Each row has a name. Each piece below is followed by the name of the row it came from, unless a question asks for something else. Each question is about the rows just above it.

[ 21  -7 -11  -4 -14 -23   1  10  20  20  -3  19 -30  -2  17  20  28   2
  14 -23 -37 -21] -> dil
[ 20 -11  20 -30  -7  10  -4   2  14  19  21 -14   1  17 -23  -3  28 -38
  -2 -21  20 -23] -> Rase
[  2  -7  -2 -23  -3  17 -11 -38 -14 -21  10  20 -23  21  -4  14  19 -30
   1  20  20  28] -> pogut
[ -3  -2 -30  -3 -21 -23 -11  21 -14   1  10  -7  28 -23  17  14 -38  19
  20   2  20  20] -> Goniz
Which row holds these entries in another order? [ 20  -3  -2 -30  -3 -21 -23 -11  21 -14   1  10  -7  28 -23  17  14 -38
  19  20   2  20] => Goniz
[-21 -30  28  -3  17  20  20  19  14  20 -23  -2 -11  -4   2  21  10   1
 -37 -14 -23  -7] is which row reordered? => dil
[-23  17  14 -38  19  20   2  20  20  -3  -2 -30  -3 -21 -23 -11  21 -14
   1  10  -7  28] is which row reordered? => Goniz

[  8  -1  -3  -4   7   0  13   5 -14   3  15] = Fafal
[-14   5  36 -32  21  20 -15  -4   3  -5  -1] = gozar
[-32   5  36  -4  -1   2  -5  21  20 -14 -15] = kivi
[ -1   2  -5  20 -32  21 -14  -4   5  36 -15] is which row reordered? => kivi
Which row holds these entries in another order? [ 15   0  -1  13   8  -4 -14   5   3  -3   7] => Fafal

[  8   6   7 -12 -11  -5  22  12  -1  10  13 -16   4   1  11   1  15  11
 -17 -17  -6  22  12  -3  37  -7  -2  14  21 -16  29   7   7 -20  -7 -14]  Kugu
[-11   7  -7   8   6 -14 -20  12  15  11  -3  -7  -2  10 -17  21 -16  29
  37  -6   1   7 -17 -16  13  22   4  11  12 -12  14   6   1  -5  -1  22]  guf
[ -3 -16  22  21  11  10   1  29  -7 -12 -17   4  -2  37 -16  11   7   7
   6  12   7 -17 -14  -5   8  12  -7  15 -20 -11  14  13  -6  22   0  -1]  zam
[ 11 -21  -3   8  12  22  -6   7   9  22  37 -16  13  -7  21  30   4  11
 -12 -13   1  16  -4 -16   0  -1  13 -17  -7   7 -11   6 -17  -1  14   6]  gofar
Which row holds these entries in another order? [-20 -17 -17 -16 -16 -14 -12 -11  -7  -7  -6  -5  -3  -2  -1   1   1   4
   6   7   7   7   8  10  11  11  12  12  13  14  15  21  22  22  29  37] => Kugu
[-21 -17 -17 -16 -16 -13 -12 -11  -7  -7  -6  -4  -3  -1  -1   0   1   4
   6   6   7   7   8   9  11  11  12  13  13  14  16  21  22  22  30  37] is which row reordered? => gofar
[  7 -17 -16 -20  -3 -16  -7  11  22  -7  15  -6 -12  14  12  12  21 -17
   7  22 -14   7  -2  13   1  11  -5  29 -11  -1   8   1   6  10  37   4] is which row reordered? => Kugu
Which row holds these entries in another order? [-20 -17 -17 -16 -16 -14 -12 -11  -7  -7  -6  -5  -3  -2  -1   0   1   4
   6   7   7   7   8  10  11  11  12  12  13  14  15  21  22  22  29  37] => zam
Put [-14  -7 -20   7   7  29 -16  21  14  -2  -7  37  -3  12  22  -6 -17 -17
  11  15   1  11   1   4 -16  13  10  -1  12  22  -5 -11 -12   7   6   8] back in order: which row is it? => Kugu
Put [  7   7 -20  -7 -14   8   6   7 -12 -11  -5  22  12  -1  10  13 -16   4
   1  11   1  15  11 -17 -17  -6  22  12  -3  37  -7  -2  14  21 -16  29] back in order: which row is it? => Kugu

[ 3 -1 42 23  8  5] -> tek
[  5  -5 -38 -13   7  12] -> taliv
[  4  35 -25 -21  16  19] -> Gilo
[19 14 13 21  6  4] -> Fuf
[ 7 13 19 21 13  4] -> Dasi
[  5  12 -13   6 -38  -5] -> piliv
[ -2  31  10 -16  19  21] -> gazo
[12  3 29 25  8 15] -> buv
[ 7 13 19  4 14 21] -> pas
[ 10  -2  20 -16  21  31] -> Nokun
Put [ 12   5  -5 -38 -13   7] back in order: which row is it? => taliv
Which row holds these entries in another order? [ 10  20  -2  21 -16  31] => Nokun
[13 13  7  4 19 21] is which row reordered? => Dasi
Which row holds these entries in another order? [-16  -2  10  20  21  31] => Nokun
[19 13 21 13  7  4] is which row reordered? => Dasi
Which row holds these entries in another order? [ 21  19 -16  10  31  -2] => gazo

[-25  14  16  13  25] = ril
[-21   9  -9   8  16] = gal
[ 14  25  16 -25  14] = Duzoz
[ 16  -7   1 -20  -4] = Sofe
[-22  11   5  19  15] = kad
[-24  11  -6   9  20] = mevuz
[ 19 -23  11   5  15] = Bopo
[-25  13  14  16  25] is which row reordered? => ril
Which row holds these entries in another order? [ 19 -22  15  11   5] => kad

[-2  3  0  0 -2]  navud
[ 2  2  0 -1 -2]  Kanof
[  7   4 -10   4 -10]  Kura
[ 0 -3  2  2 -1]  pez
[-46 -19  25  -1 -31]  bor
[  7   0 -10   4 -10]  turiv
[ 23 -10  -4  10   6]  lidek
Which row holds these entries in another order? [-2 -1  0  2  2] => Kanof
Which row holds these entries in another order? [-19 -46  -1 -31  25] => bor

[-21 -10 -10  10  -7 -10 -39  12 -15   8  28 -11   0]  ror
[-18 -20 -23  10  19   3 -17  12 -17  -2 -18   8 -25]  fomut
[ 19 -14   9 -41 -17 -15   3 -24  12  13  -1   7   3]  nam
[-18  11  12   5 -16  20   4  12 -15  13   0 -25   5]  Lito
[  3  -1   9   3  12  19  13 -17 -15 -42   7 -24 -14]  Fub
[ 12 -15 -25 -18   5   5   0 -16  11   4  12  20  12]  Zubi
[-10  -7 -21  28  12   0 -11  10 -10 -39 -11   8 -15]  tado
Put [ 19   3 -14  13 -15 -17 -24   3  -1   9  12   7 -41] back in order: which row is it? => nam
Put [-10 -39  10   8  28  12   0 -15 -21 -11 -10 -11  -7] back in order: which row is it? => tado
Which row holds these entries in another order? [-39 -21 -15 -11 -11 -10 -10  -7   0   8  10  12  28] => tado
[  7 -15 -17  19   3   3 -24   9  -1 -42 -14  13  12] is which row reordered? => Fub
Which row holds these entries in another order? [  0 -25   5 -18  11  12   5 -16  20   4  12 -15  13] => Lito

[  9   6   7   1  25  -4   1  10  10   0   1  13  11   0 -14   6   6  -1
  18  -3 -14   0  -1   5   0  -2 -11 -14  13 -11  -5  -9  -7  -2  -9  -2
  -8   0  13  19  10 -11  -4  -5  11 -13   4   9   1 -18  -6  18  -1   1
  11   2  11]  mebef
[  6 -11   4  -6   9   1 -14  10   0 -13   6   5   6  -1   0  -1  -3  11
  -5 -11  18  -9  11  25  -4  12 -14  10 -11 -17  -8  -9  -1  13 -14  18
  -3   2  19   0   9  -4   1  -7  13   1  -1   1  10   0  11  -5   0  13
   1   6  -2]  liro
[ 29  10  16  12  -2 -32 -23  20  28 -12 -26 -48 -18 -17  -3 -31   4 -27
  11   3  -3  39   0 -40  21  -1   0 -23  -2  16  -3 -14  -4   2  25  -8
  -1  32  27  -1 -19  15 -15 -45   6 -34 -35 -22   0  32  -4 -23 -29  13
 -10  27  -6]  Pok
[ 10   1 -11   4   6   6  -4   0  -1   1  -5   6  -3  -8  25   9  -9  -1
  -3  18  -2   1   0  18   1  11   5  19  -5   9  10   0  11   2  11  -6
   1 -11  -4 -14 -17  -1  -7  -9   0  13  10   6  13  -1  13  11 -11 -13
 -14 -14   0]  petiv
[ -4  -2 -14  -3   1  11  10  -8 -13   6  10  18 -17   6   0  13  -1  11
  -4  -1   0 -14  -1  13  -2  -1  10  11   1  -6   1   4   1   0  -9   2
   1 -14 -11  19   6  -7   7  18  -5   9  13   5  -5 -11   0   9  11  25
  -9 -11   0]  Pof
[ 13   6  -5  -5  -2  13   1   7   0   1 -13  18 -14   0   9  11   0  18
  -1   6   4  -8  -9  25  -9 -11   9   5  -6 -11  -1  -2  10   6 -14   1
  19  -7  11   1  -1  -4  11  13  10  -4   2   0 -14 -17  11  -2 -11  -3
   1   0  10]  veta
[-17 -14 -14 -14 -13 -11 -11 -11  -9  -9  -8  -7  -6  -5  -5  -4  -4  -3
  -2  -2  -2  -1  -1  -1   0   0   0   0   0   1   1   1   1   1   2   4
   5   6   6   6   7   9   9  10  10  10  11  11  11  11  13  13  13  18
  18  19  25] is which row reordered? => veta
Put [  0  -4  -2 -14  -3   1  11  10  -8 -13   6  10  18 -17   6   0  13  -1
  11  -4  -1   0 -14  -1  13  -2  -1  10  11   1  -6   1   4   1   0  -9
   2   1 -14 -11  19   6  -7   7  18  -5   9  13   5  -5 -11   0   9  11
  25  -9 -11] back in order: which row is it? => Pof
Which row holds these entries in another order? [-18 -14 -14 -14 -13 -11 -11 -11  -9  -9  -8  -7  -6  -5  -5  -4  -4  -3
  -2  -2  -2  -1  -1  -1   0   0   0   0   0   1   1   1   1   1   2   4
   5   6   6   6   7   9   9  10  10  10  11  11  11  11  13  13  13  18
  18  19  25] => mebef
Which row holds these entries in another order? [  2  -1   5   6  11 -13  13  -5  -3 -14   0  13  -9 -17  -4  10  -1  11
   1  11  -4  -8  10 -14  -2  10  -6   4   9   0  -9   0  19   1   7  -1
   0  25  -1   6  18   0  -5  -2 -11  18   6   1 -11 -11  13  -7 -14  11
   1   1   9] => Pof
[-17 -14 -14 -14 -13 -11 -11 -11  -9  -9  -8  -7  -6  -5  -5  -4  -4  -3
  -3  -2  -1  -1  -1  -1   0   0   0   0   0   1   1   1   1   1   2   4
   5   6   6   6   6   9   9  10  10  10  11  11  11  12  13  13  13  18
  18  19  25] is which row reordered? => liro
Put [  0 -11 -13   4 -11  13  -1  25   0  11  -8  18   6  -3   1   6   9  -4
   2 -14  -4 -14  13   0 -14  -5   9  11  -9   1  -1   6   1  10  11   0
  -1 -11  10  -6   6  -5  13   0  10  18 -17  19  11  -2  -3  -1   5  -9
   1   1  -7] back in order: which row is it? => petiv
[-14  -1  -2  10  -1  11 -14   0  18   1   5  11  -9  -3  18   2   1  11
 -17  -5  -9  25   6  13  10   6 -11  -7  19 -11   1  10   6   1  13  -5
  13   4  11  -1  -8  -2  -6   0   9   0   9 -13   1   0   7 -14  -4  -2
   0  -4 -11] is which row reordered? => veta

[ 27 -31 -31   1  52   0  50  14] = ter
[ 27  52  14   1 -31  51   0 -31] = Degu
[  9  22  15   3 -33  18  18 -34] = tig
[-35   3  35  33  32 -29  21  20] = Roto
[ 52   0 -31  14 -31  52   1  27] = kazup
Which row holds these entries in another order? [  0   1  51  52  27  14 -31 -31] => Degu
Put [ 51   0 -31  27  52  14   1 -31] back in order: which row is it? => Degu

[ 14  -8  -1  30  -6 -16  -5 -47   0 -33]  Vedu
[ -6  -1   0 -16 -32  -8  30  -5  14 -47]  Vor
[ 11  -2   9 -30  20 -14 -20  20   5  23]  gosok
[-12  32  -2  37   7  -2 -19 -30 -15 -28]  Sezum
[-12 -19 -15 -28  -1 -30  -2  37   7  32]  Dut
[ -8  -6  -6 -47   0 -33  -1  30 -16  14]  Veb
[  6  11  18  -9   6 -23 -30 -13 -11  19]  rur
[ 31   5   0 -35  -8   6 -46 -14 -13  14]  Vipi
Put [-30 -28 -19 -15 -12  -2  -2   7  32  37] back in order: which row is it? => Sezum
[-30 -20 -14  -2   5   9  11  20  20  23] is which row reordered? => gosok
Put [ 14  -8  -6  -6 -47   0 -33  -1  30 -16] back in order: which row is it? => Veb
Which row holds these entries in another order? [-30 -28 -19 -15 -12  -2  -1   7  32  37] => Dut
Put [  0 -33  14  -8  -1  30  -6 -16  -5 -47] back in order: which row is it? => Vedu
[-19 -15 -28  -1 -30  -2  37   7  32 -12] is which row reordered? => Dut

[-17 -18   1 -19  -8 -14 -25 -22 -15 -31  -5 -17 -16  19 -22  -7 -14] -> sadaz
[  6  24 -16  28  11  16   9   8  25  10  11  21   9 -19   5   8  -2] -> Piduk
[ -8  23 -28   7  10   7  -5   3  14   1   2   9  -1  -6   1 -28  -7] -> Silep
[-34  -1 -16   1  -9   1 -43 -34  -4 -37   8  -2 -15   2 -36  -9 -25] -> Paka
[ -5   0  -7   6 -16  14 -20 -15   3  -6  12  14 -16 -11 -19   4  -3] -> kar
[ 13 -17  24 -20  -7 -10  16  11 -19   6 -12 -11   2   9   9   9  21] -> lapan
[ 5  6  6 -2 15 -3 32 20  8 11 -7 -9 24  4 22 11  5] -> vamer
[  7  -7  14  -8   2   9  23  -5   3  10   7  -7 -28   1   1 -28  -1] -> pap
[ -3 -19   7 -22  -8 -14  -1  -3 -20   1 -14 -17  -4  19   5 -12   3] -> sivan
[ -5   0  -7   6 -16  14 -20 -15 -11  10 -19 -14  20  15  31  -4  10] -> vovor
Which row holds these entries in another order? [ -7  -8  23 -28   7  10   7  -5   3  14   1   2   9  -1  -6   1 -28] => Silep
Which row holds these entries in another order? [  8  24   5  16  -2  11   6  11   9  28 -16  25  10 -19  21   9   8] => Piduk

[ -4  -7   0  -9  -5  -5  20  -6 -12  -6 -32  10  -9  20  -6] -> liso
[ -2  25  -1   9  46  29   5  -1  29 -33  39 -30  -9  12  26] -> folak
[ -5   0  27  13 -14 -52  12  45  -8  -5   3 -14   4 -13  -3] -> voza
[-52  27  -3  -5  45 -14   0  12  -8 -13   4 -13  -5  13   3] -> Gem
[ -6  20  -5  -9  11  -9  -6  -7  -5 -32  20  -6   0  -4 -12] -> masis
[  1   0  30 -18   0 -19   8 -18  -3   2 -16 -10 -15  17   2] -> zub
[ -2   5  12  -4  31  -2  14  10  11 -42  18  -7   1 -22 -10] -> vosi
Put [-52 -14 -13 -13  -8  -5  -5  -3   0   3   4  12  13  27  45] back in order: which row is it? => Gem
[-52 -14 -14 -13  -8  -5  -5  -3   0   3   4  12  13  27  45] is which row reordered? => voza
Which row holds these entries in another order? [  4 -52   0  27 -13  13  -5  12  -3  -5 -14  45  -8   3 -14] => voza
[-32 -12  -9  -9  -7  -6  -6  -6  -5  -5  -4   0  10  20  20] is which row reordered? => liso
Which row holds these entries in another order? [ 13   3 -52  27  -3  -5  45 -14   0  12  -8 -13   4 -13  -5] => Gem
Which row holds these entries in another order? [ -5  -9  -7  -6 -32  20  -6   0  -6  11 -12  20  -5  -9  -4] => masis

